Below is a small trained network, with its code and all its weights. Each question gives an input and a target symbol and asks what happens when units are switched off, that is, made to give their printed mean instead of their output.

import numpy as np


def w(rows, s, z=0):
    codes = np.array(rows[::2]) - 128.0
    scale = np.full(codes.shape[1], s)
    scale[-1] = z or s
    return codes * scale


def f(y):
    return y / 2 * (1 + np.tanh(0.7978845608 * (y + 0.044715 * y**3)))


def softmax(a):
    e = np.exp(a - a.max(-1, keepdims=True))
    return e / e.sum(-1, keepdims=True)


def log_softmax(a):
    a = a - a.max(-1, keepdims=True)
    return a - np.log(np.exp(a).sum(-1, keepdims=True))


def net(x, mask):
    ids = ['αδημπστφω'.index(c) for c in x.split()]
    T = len(ids)
    res = E[ids] + P[:T]
    u = 0
    for l in range(2):
        q, k, v = (res @ M[l].T for M in (Q, K, V))
        z = softmax(np.where(np.tri(T) > 0, q @ k.T / 4**0.5, -1e9)) @ v
        res = res + np.where(mask[u], z, O[l][:, -1]) @ O[l][:, :-1]
        u += 1
        y = f(res @ A[l][:, :-1].T + A[l][:, -1])
        res = res + np.where(mask[u : u + 4], y, B[l][:, -1]) @ B[l][:, :-1]
        u += 4
    return log_softmax(res[-1] @ U[:, :-1].T + U[:, -1])


Q, K, V, O, A, B = {}, {}, {}, {}, {}, {}
E = w([
[75,96,102],'α',
[3,117,35],'δ',
[174,210,85],'η',
[72,82,76],'μ',
[126,53,116],'π',
[37,154,99],'σ',
[97,75,108],'τ',
[174,45,154],'φ',
[114,135,194],'ω',
],0.02)
P = w([
[3,68,133],'0',
[68,7,142],'1',
[43,34,141],'2',
[91,33,133],'3',
[89,71,140],'4',
[99,87,118],'5',
[125,115,136],'6',
[119,154,132],'7',
[145,178,136],'8',
[195,164,123],'9',
[205,130,79],'10',
],0.005)
Q[0] = w([
[160,151,142],'0.h1',
[148,149,81],'0.h1',
[137,8,122],'0.h1',
[166,165,169],'0.h1',
],0.011)
K[0] = w([
[121,82,141],'0.h1',
[1,146,117],'0.h1',
[157,198,97],'0.h1',
[54,162,181],'0.h1',
],0.0085)
V[0] = w([
[121,131,1],'0.h1',
[74,82,187],'0.h1',
[46,32,232],'0.h1',
[112,189,138],'0.h1',
],0.0071)
O[0] = w([
[149,165,159,115],'0.h1',
[155,1,89,198],'0.h1',
[153,88,155,254],'0.h1',
[56,168,94,98],'0.h1',
],0.0091,0.008)
A[0] = w([
[2,117,152,62],'0.n1',
[39,112,69,129],'0.n2',
[100,187,162,254],'0.n3',
[161,79,128,116],'0.n4',
],0.01,0.0042)
B[0] = w([
[133,173,212,186],'0.n1',
[202,3,181,210],'0.n2',
[133,80,226,133],'0.n3',
[71,185,111,253],'0.n4',
],0.0043,0.0058)
Q[1] = w([
[194,7,148],'1.h1',
[104,123,203],'1.h1',
[136,105,160],'1.h1',
[140,163,151],'1.h1',
],0.013)
K[1] = w([
[203,245,91],'1.h1',
[159,144,85],'1.h1',
[169,145,129],'1.h1',
[74,125,108],'1.h1',
],0.013)
V[1] = w([
[86,89,92],'1.h1',
[2,175,51],'1.h1',
[170,102,36],'1.h1',
[132,126,96],'1.h1',
],0.017)
O[1] = w([
[107,108,76,163],'1.h1',
[105,206,95,7],'1.h1',
[183,106,1,112],'1.h1',
[118,106,68,112],'1.h1',
],0.012,0.017)
A[1] = w([
[52,247,174,144],'1.n1',
[140,92,39,117],'1.n2',
[138,137,19,253],'1.n3',
[97,74,117,78],'1.n4',
],0.012,0.004)
B[1] = w([
[87,90,121,150],'1.n1',
[146,254,101,190],'1.n2',
[75,58,85,158],'1.n3',
[181,217,160,250],'1.n4',
],0.01,0.016)
U = w([
[146,108,134,47],'α',
[196,163,126,150],'δ',
[129,135,141,125],'η',
[169,180,149,139],'μ',
[118,82,91,204],'π',
[155,133,147,26],'σ',
[255,227,194,2],'τ',
[167,63,192,190],'φ',
[72,90,130,170],'ω',
],0.0088,0.0056)

Each question gives the input, a string of symbols that net reads in full, and the target symbol t.
The units are the heads (4 rows each of Q, K, V and O) and the neurons (one row each of A and B). Each row of codes is followed by its name. A weight is (code - 128) times the scale printed after its matrix; where a second scale follows, it is the last column's (O, A, B and U).
mask holds one flag per unit, layer by layer, with each layer's heads first. A switched-off unit (its flag False) gives its mean, the last column of its rows in O or B, instead of its output. The means were averaged over made-up inputs and are rounded, as every weight is.
A unit's drop is (log p(t) with every unit on - log p(t) with that unit switched off) / (log p(t) with every unit on - log p(t) with every unit switched off).
The circuit of an input: a set's keep is (log p(t) with only the set's units on - log p(t) with every unit switched off) / (log p(t) with every unit on - log p(t) with every unit switched off). Starting from all 10 units, units are removed one at a time, each time the one whose removal leaves the highest keep (on an exact tie, the one counted first), for as long as the keep stays at least 0.8.
units of the circuit, in order: the units of the circuit, biggest drop first
top k neurons: the k neurons with the biggest drops, biggest first
k most important neurons of layer l: the k neurons of layer l with the biggest drops, biggest first
input μ η ω σ ω π ω η, target φ: units of the circuit, in order => 1.n4; 1.n2
input η δ α ω π σ, target ω: top 2 neurons => 1.n1; 1.n4
input η ω π π τ φ ω δ ω μ, target ω: 3 most important neurons of layer 1 => 1.n1; 1.n4; 1.n2
input μ π ω ω δ π ω ω ω φ σ, target φ: units of the circuit, in order => 1.n2; 0.n2; 1.h1
input ω ω ω φ π π, target τ: units of the circuit, in order => 0.h1; 1.n4; 1.n2; 1.h1
input ω ω ω ω η π δ φ ω, target π: top 2 neurons => 1.n3; 1.n4
input ω τ ω η τ σ, target π: units of the circuit, in order => 1.n3; 1.h1; 0.n2
input ω π π ω η, target π: top 2 neurons => 1.n3; 1.n4
input ω ω η π δ α δ ω φ τ α, target π: top neuron => 1.n3
input η φ φ σ φ φ π ω μ π, target ω: units of the circuit, in order => 0.h1; 1.h1; 1.n1; 1.n4
input π μ δ, target δ: units of the circuit, in order => 1.n2; 1.h1
input π ω π φ η ω π δ, target δ: units of the circuit, in order => 1.n2; 1.h1; 0.n2
input φ μ π φ, target τ: top 2 neurons => 1.n2; 1.n4
input φ μ τ, target τ: units of the circuit, in order => 1.n2; 1.n4; 1.h1
input π ω π ω π σ π π, target δ: top 2 neurons => 1.n2; 0.n1
input π ω τ ω μ ω μ π η ω α, target δ: 2 most important neurons of layer 0 => 0.n4; 0.n2
input ω σ δ π μ ω π ω η, target π: top neuron => 1.n4
input ω η ω ω ω, target π: units of the circuit, in order => 1.n3; 1.h1; 0.h1
input ω ω ω ω ω ω φ φ α, target τ: top 4 neurons => 1.n2; 1.n4; 1.n3; 1.n1
input δ φ δ τ, target τ: top neuron => 0.n2
input μ φ α, target τ: top 3 neurons => 1.n2; 1.n4; 0.n2
input μ σ φ δ, target τ: top 4 neurons => 0.n2; 1.n4; 1.n2; 1.n3
input ω ω ω π ω τ η ω π, target π: top 3 neurons => 1.n3; 1.n4; 0.n4
input η ω π ω ω ω π σ, target ω: top 2 neurons => 1.n1; 0.n2
input η δ ω ω ω, target ω: units of the circuit, in order => 1.h1; 0.h1; 1.n1
